Below are the code and all the weights of a small trained network. Each question names an input and a class and asks about switching units off, where a switched-off unit gives its printed mean instead of its output.

import numpy as np


def w(rows, s, z=0):
    codes = np.array(rows[::2]) - 128.0
    scale = np.full(codes.shape[1], s)
    scale[-1] = z or s
    return codes * scale


def f(y):
    return np.maximum(y, 0)


def log_softmax(a):
    a = a - a.max(-1, keepdims=True)
    return a - np.log(np.exp(a).sum(-1, keepdims=True))


def net(x, mask):
    res = np.array(x, float).reshape(1, 3) / 4 @ E
    y = f(res @ A[0][:, :-1].T + A[0][:, -1])
    res = res + np.where(mask, y, B[0][:, -1]) @ B[0][:, :-1]
    return log_softmax(res[-1] @ U[:, :-1].T + U[:, -1])


A, B = {}, {}
E = w([
[21,78,82],'x0',
[198,129,55],'x1',
[115,253,90],'x2',
],0.0079)
A[0] = w([
[133,154,164,99],'n1',
[81,171,97,111],'n2',
[16,99,159,138],'n3',
[127,123,115,165],'n4',
[111,102,140,171],'n5',
[122,133,159,142],'n6',
[104,146,114,107],'n7',
[144,163,157,48],'n8',
[137,160,138,127],'n9',
[182,148,31,1],'n10',
[145,164,146,39],'n11',
[90,111,156,64],'n12',
[131,110,71,192],'n13',
[98,186,88,126],'n14',
[67,125,93,144],'n15',
[7,132,84,177],'n16',
[112,176,129,133],'n17',
[115,86,209,130],'n18',
[49,159,115,156],'n19',
[170,246,122,155],'n20',
[133,186,103,133],'n21',
[156,112,17,142],'n22',
[97,116,122,124],'n23',
[146,186,109,209],'n24',
[123,140,113,45],'n25',
[142,173,193,86],'n26',
[100,82,140,155],'n27',
[157,217,107,208],'n28',
[135,71,195,122],'n29',
[69,116,146,144],'n30',
[174,140,107,114],'n31',
[118,44,193,107],'n32',
[131,185,172,214],'n33',
[144,138,82,140],'n34',
[158,136,116,134],'n35',
[137,165,202,187],'n36',
[152,139,104,198],'n37',
],0.013,0.0021)
B[0] = w([
[145,96,109,154],'n1',
[142,170,167,185],'n2',
[55,196,66,247],'n3',
[134,135,125,141],'n4',
[96,120,121,165],'n5',
[135,117,118,150],'n6',
[130,145,149,153],'n7',
[140,88,124,155],'n8',
[144,103,126,158],'n9',
[190,163,53,185],'n10',
[134,90,125,153],'n11',
[119,132,93,165],'n12',
[166,146,104,169],'n13',
[157,162,174,192],'n14',
[107,179,115,193],'n15',
[74,254,155,255],'n16',
[157,135,139,174],'n17',
[72,110,165,193],'n18',
[148,188,165,210],'n19',
[179,45,127,243],'n20',
[145,126,168,184],'n21',
[206,158,66,194],'n22',
[112,142,118,161],'n23',
[167,99,147,195],'n24',
[139,132,137,134],'n25',
[155,63,119,175],'n26',
[93,118,124,183],'n27',
[183,76,147,224],'n28',
[80,113,186,190],'n29',
[112,162,92,192],'n30',
[113,133,83,166],'n31',
[75,112,207,211],'n32',
[173,83,121,195],'n33',
[160,136,103,160],'n34',
[116,130,97,154],'n35',
[148,57,127,187],'n36',
[145,127,108,163],'n37',
],0.034,0.008)
U = w([
[155,39,103,61],'0',
[39,84,215,204],'1',
[194,233,219,66],'2',
[184,171,2,254],'3',
[91,141,70,32],'4',
[34,232,14,131],'5',
],0.0063,0.0043)

Each question gives the input, the list of numbers given to net, and the class t.
The units are the neurons (one row each of A and B). Each row of codes is followed by its name. A weight is (code - 128) times the scale printed after its matrix; where a second scale follows, it is the last column's (A, B and U).
mask holds one flag per neuron, in row order. A switched-off neuron (its flag False) gives its mean, the last column of its row in B, instead of its output. The means were averaged over made-up inputs and are rounded, as every weight is.
A unit's drop is (log p(t) with every unit on - log p(t) with that unit switched off) / (log p(t) with every unit on - log p(t) with every unit switched off).
The circuit of an input: a set's keep is (log p(t) with only the set's units on - log p(t) with every unit switched off) / (log p(t) with every unit on - log p(t) with every unit switched off). Starting from the 12 units with the biggest drops (on a tie, the unit counted first), units are removed one at a time, each time the one whose removal leaves the highest keep (on an exact tie, the one counted first), for as long as the keep stays at least 0.8.
circuit, biggest first: the units of the circuit, biggest drop first
top k neurons: the k neurons with the biggest drops, biggest first
drop when u is switched off: that unit's drop, to one decimal
input [3,0,-8], class 1: circuit, biggest first -> [n32]
input [5,7,8], class 2: top 4 neurons -> [n14, n2, n21, n16]
input [0,1,3], class 0: circuit, biggest first -> [n16, n3]
input [0,4,8], class 3: top 4 neurons -> [n10, n22, n32, n20]
input [6,8,8], class 2: top 4 neurons -> [n14, n2, n16, n21]
input [0,4,5], class 3: top 3 neurons -> [n10, n22, n32]
input [3,-3,-5], class 5: top 2 neurons -> [n3, n20]
input [-1,5,5], class 3: top 3 neurons -> [n10, n22, n32]
input [0,-7,3], class 5: top 3 neurons -> [n3, n32, n28]
input [-5,7,-7], class 3: top 2 neurons -> [n16, n3]
input [-8,8,8], class 0: drop when n28 is switched off -> 0.1
input [8,6,0], class 5: drop when n16 is switched off -> 0.3
input [4,-6,-6], class 5: drop when n3 is switched off -> 2.3
input [-2,3,7], class 0: circuit, biggest first -> [n20]
